Below are the code and all the weights of a small trained network. Each question names an input and a target symbol and asks about switching units off, where a switched-off unit gives its printed mean instead of its output.

import numpy as np


def w(rows, s, z=0):
    codes = np.array(rows[::2]) - 128.0
    scale = np.full(codes.shape[1], s)
    scale[-1] = z or s
    return codes * scale


def norm(h):
    return h / np.sqrt((h * h).mean(-1, keepdims=True) + 1e-5)


def f(y):
    return np.maximum(y, 0)


def softmax(a):
    e = np.exp(a - a.max(-1, keepdims=True))
    return e / e.sum(-1, keepdims=True)


def log_softmax(a):
    a = a - a.max(-1, keepdims=True)
    return a - np.log(np.exp(a).sum(-1, keepdims=True))


def net(x, mask):
    ids = ['βηλμπσ'.index(c) for c in x.split()]
    T = len(ids)
    res = E[ids] + P[:T]
    u = 0
    for l in range(3):
        q, k, v = (norm(res) @ M[l].T for M in (Q, K, V))
        z = softmax(np.where(np.tri(T) > 0, q @ k.T / 4**0.5, -1e9)) @ v
        res = res + np.where(mask[u], z, O[l][:, -1]) @ O[l][:, :-1]
        u += 1
        y = f(norm(res) @ A[l][:, :-1].T + A[l][:, -1])
        res = res + np.where(mask[u : u + 12], y, B[l][:, -1]) @ B[l][:, :-1]
        u += 12
    return log_softmax(norm(res)[-1] @ U[:, :-1].T + U[:, -1])


Q, K, V, O, A, B = {}, {}, {}, {}, {}, {}
E = w([
[84,101,104,135],'β',
[140,162,83,99],'η',
[135,101,142,182],'λ',
[118,156,170,162],'μ',
[116,160,3,121],'π',
[144,139,148,180],'σ',
],0.018)
P = w([
[49,138,1,142],'0',
[106,95,156,132],'1',
[128,153,81,161],'2',
[122,89,184,123],'3',
[180,165,119,138],'4',
[118,84,202,111],'5',
[195,177,124,133],'6',
[108,71,202,99],'7',
[197,174,134,139],'8',
],0.009)
Q[0] = w([
[68,169,60,224],'L0H0',
[234,184,118,127],'L0H0',
[249,6,255,17],'L0H0',
[212,155,235,35],'L0H0',
],0.0089)
K[0] = w([
[90,196,40,127],'L0H0',
[232,163,128,129],'L0H0',
[200,91,216,3],'L0H0',
[230,61,181,77],'L0H0',
],0.014)
V[0] = w([
[142,196,168,85],'L0H0',
[9,180,152,76],'L0H0',
[107,75,147,102],'L0H0',
[125,195,143,178],'L0H0',
],0.011)
O[0] = w([
[125,75,11,90,35],'L0H0',
[125,68,237,26,203],'L0H0',
[200,215,112,128,50],'L0H0',
[151,2,141,90,253],'L0H0',
],0.0085,0.0039)
A[0] = w([
[133,167,97,159,69],'L0N0',
[117,150,161,112,186],'L0N1',
[136,57,119,134,129],'L0N2',
[181,106,110,94,97],'L0N3',
[140,146,90,132,210],'L0N4',
[97,110,129,143,107],'L0N5',
[144,105,160,140,162],'L0N6',
[106,121,102,119,2],'L0N7',
[141,184,119,130,22],'L0N8',
[93,119,105,161,90],'L0N9',
[79,176,104,139,133],'L0N10',
[251,133,150,133,119],'L0N11',
],0.018,0.0031)
B[0] = w([
[120,108,176,161,163],'L0N0',
[141,79,122,181,195],'L0N1',
[66,53,65,116,245],'L0N2',
[124,27,193,125,159],'L0N3',
[154,103,155,171,174],'L0N4',
[146,153,97,148,176],'L0N5',
[166,111,89,123,253],'L0N6',
[110,154,146,202,143],'L0N7',
[95,67,148,180,142],'L0N8',
[131,168,113,139,166],'L0N9',
[136,144,191,113,178],'L0N10',
[194,1,203,69,191],'L0N11',
],0.0091,0.0066)
Q[1] = w([
[182,115,85,48],'L1H0',
[54,144,122,138],'L1H0',
[9,113,139,213],'L1H0',
[112,151,180,119],'L1H0',
],0.015)
K[1] = w([
[211,2,201,136],'L1H0',
[141,238,78,28],'L1H0',
[46,202,58,64],'L1H0',
[112,198,153,177],'L1H0',
],0.0076)
V[1] = w([
[144,45,21,158],'L1H0',
[242,128,14,253],'L1H0',
[138,168,24,237],'L1H0',
[167,28,242,160],'L1H0',
],0.0056)
O[1] = w([
[61,28,47,184,175],'L1H0',
[92,146,94,240,101],'L1H0',
[185,101,85,154,103],'L1H0',
[28,2,199,121,253],'L1H0',
],0.0087,0.0052)
A[1] = w([
[126,88,116,110,140],'L1N0',
[43,77,126,124,141],'L1N1',
[92,188,87,122,169],'L1N2',
[213,251,175,139,51],'L1N3',
[112,132,209,179,108],'L1N4',
[179,97,165,129,145],'L1N5',
[213,154,135,79,101],'L1N6',
[23,26,134,139,107],'L1N7',
[223,123,156,49,144],'L1N8',
[144,58,75,130,118],'L1N9',
[135,232,98,191,158],'L1N10',
[113,185,214,92,1],'L1N11',
],0.012,0.0075)
B[1] = w([
[191,176,82,118,169],'L1N0',
[162,162,86,143,204],'L1N1',
[190,76,205,159,134],'L1N2',
[105,199,52,96,142],'L1N3',
[130,15,122,173,160],'L1N4',
[166,137,108,153,171],'L1N5',
[36,171,111,53,137],'L1N6',
[147,171,70,127,249],'L1N7',
[93,245,155,69,148],'L1N8',
[118,195,133,86,180],'L1N9',
[199,2,129,77,149],'L1N10',
[180,48,238,117,135],'L1N11',
],0.0079,0.015)
Q[2] = w([
[207,103,115,64],'L2H0',
[23,2,130,222],'L2H0',
[149,122,255,205],'L2H0',
[155,83,131,230],'L2H0',
],0.0066)
K[2] = w([
[87,136,1,182],'L2H0',
[185,72,165,144],'L2H0',
[145,195,127,231],'L2H0',
[93,77,161,207],'L2H0',
],0.0073)
V[2] = w([
[192,75,229,71],'L2H0',
[85,100,151,217],'L2H0',
[70,3,245,111],'L2H0',
[219,140,221,192],'L2H0',
],0.0047)
O[2] = w([
[107,135,2,192,185],'L2H0',
[138,70,133,105,140],'L2H0',
[152,133,93,203,250],'L2H0',
[124,86,39,58,79],'L2H0',
],0.006,0.0025)
A[2] = w([
[93,157,117,178,136],'L2N0',
[180,93,188,87,3],'L2N1',
[160,132,218,111,38],'L2N2',
[114,63,132,195,157],'L2N3',
[3,79,135,123,88],'L2N4',
[187,117,55,115,126],'L2N5',
[125,119,101,132,43],'L2N6',
[164,92,97,40,111],'L2N7',
[90,166,49,176,87],'L2N8',
[158,92,106,86,107],'L2N9',
[162,83,182,117,163],'L2N10',
[159,111,191,107,12],'L2N11',
],0.013,0.0043)
B[2] = w([
[5,97,146,158,134],'L2N0',
[140,153,214,139,143],'L2N1',
[66,115,172,111,143],'L2N2',
[91,180,109,83,244],'L2N3',
[182,49,51,122,163],'L2N4',
[163,153,149,136,214],'L2N5',
[139,156,122,93,137],'L2N6',
[161,117,143,135,200],'L2N7',
[88,224,86,126,148],'L2N8',
[170,129,156,125,187],'L2N9',
[99,129,150,164,186],'L2N10',
[144,101,234,97,138],'L2N11',
],0.011)
U = w([
[97,106,182,117,212],'β',
[116,206,83,70,217],'η',
[60,86,97,246,4],'λ',
[63,36,53,31,94],'μ',
[204,166,111,186,89],'π',
[57,180,23,168,189],'σ',
],0.014,0.003)

Each question gives the input, a string of symbols that net reads in full, and the target symbol t.
The units are the heads (4 rows each of Q, K, V and O) and the neurons (one row each of A and B). Each row of codes is followed by its name. A weight is (code - 128) times the scale printed after its matrix; where a second scale follows, it is the last column's (O, A, B and U).
mask holds one flag per unit, layer by layer, with each layer's heads first. A switched-off unit (its flag False) gives its mean, the last column of its rows in O or B, instead of its output. The means were averaged over made-up inputs and are rounded, as every weight is.
A unit's drop is (log p(t) with every unit on - log p(t) with that unit switched off) / (log p(t) with every unit on - log p(t) with every unit switched off).
The circuit of an input: a set's keep is (log p(t) with only the set's units on - log p(t) with every unit switched off) / (log p(t) with every unit on - log p(t) with every unit switched off). Starting from the 12 units with the biggest drops (on a tie, the unit counted first), units are removed one at a time, each time the one whose removal leaves the highest keep (on an exact tie, the one counted first), for as long as the keep stays at least 0.8.
units of the circuit, in order: the units of the circuit, biggest drop first
unit that matters most: the unit with the biggest drop
k most important neurons: the k neurons with the biggest drops, biggest first
top k neurons in layer l: the k neurons of layer l with the biggest drops, biggest first
input β π η σ λ η μ, target λ: units of the circuit, in order => (L1H0)
input β π η μ λ σ λ μ η, target λ: units of the circuit, in order => (L0H0 L0N4 L1H0)
input μ σ μ μ β π μ λ, target π: top 2 neurons in layer 1 => (L1N7 L1N0)
input π μ μ β β π λ, target β: 2 most important neurons => (L0N11 L2N1)
input π σ π λ π β, target π: units of the circuit, in order => (L1H0 L0H0)
input π π β μ μ, target β: 2 most important neurons => (L0N11 L0N2)
input π β η π μ η λ, target μ: units of the circuit, in order => (L0H0 L0N2)
input π σ β λ π μ, target λ: 2 most important neurons => (L0N2 L1N10)
input η μ μ, target η: 2 most important neurons => (L0N11 L0N10)
input β μ π μ β σ, target μ: units of the circuit, in order => (L0N2 L0H0)
input η μ π η β μ β λ σ, target β: 2 most important neurons => (L0N11 L0N2)
input π σ π λ π λ σ π β, target π: 2 most important neurons => (L1N10 L0N11)
input β λ μ σ, target λ: 2 most important neurons => (L0N11 L1N4)
input σ β β μ λ η σ, target λ: unit that matters most => L0H0
input η μ π μ π, target η: 3 most important neurons => (L0N11 L0N2 L0N10)
input β μ μ π β π β, target β: top 2 neurons in layer 0 => (L0N2 L0N1)
input σ μ λ π π η, target π: 3 most important neurons => (L0N3 L0N2 L2N3)
input λ λ μ λ π λ β π, target λ: top 2 neurons in layer 0 => (L0N4 L0N8)
input λ σ μ η η σ β β, target λ: 2 most important neurons => (L0N2 L1N4)
input σ λ π π λ π λ, target λ: units of the circuit, in order => (L1H0)
input β π β μ, target π: top 3 neurons in layer 0 => (L0N11 L0N1 L0N3)
input μ η π η, target η: 2 most important neurons => (L1N7 L0N11)
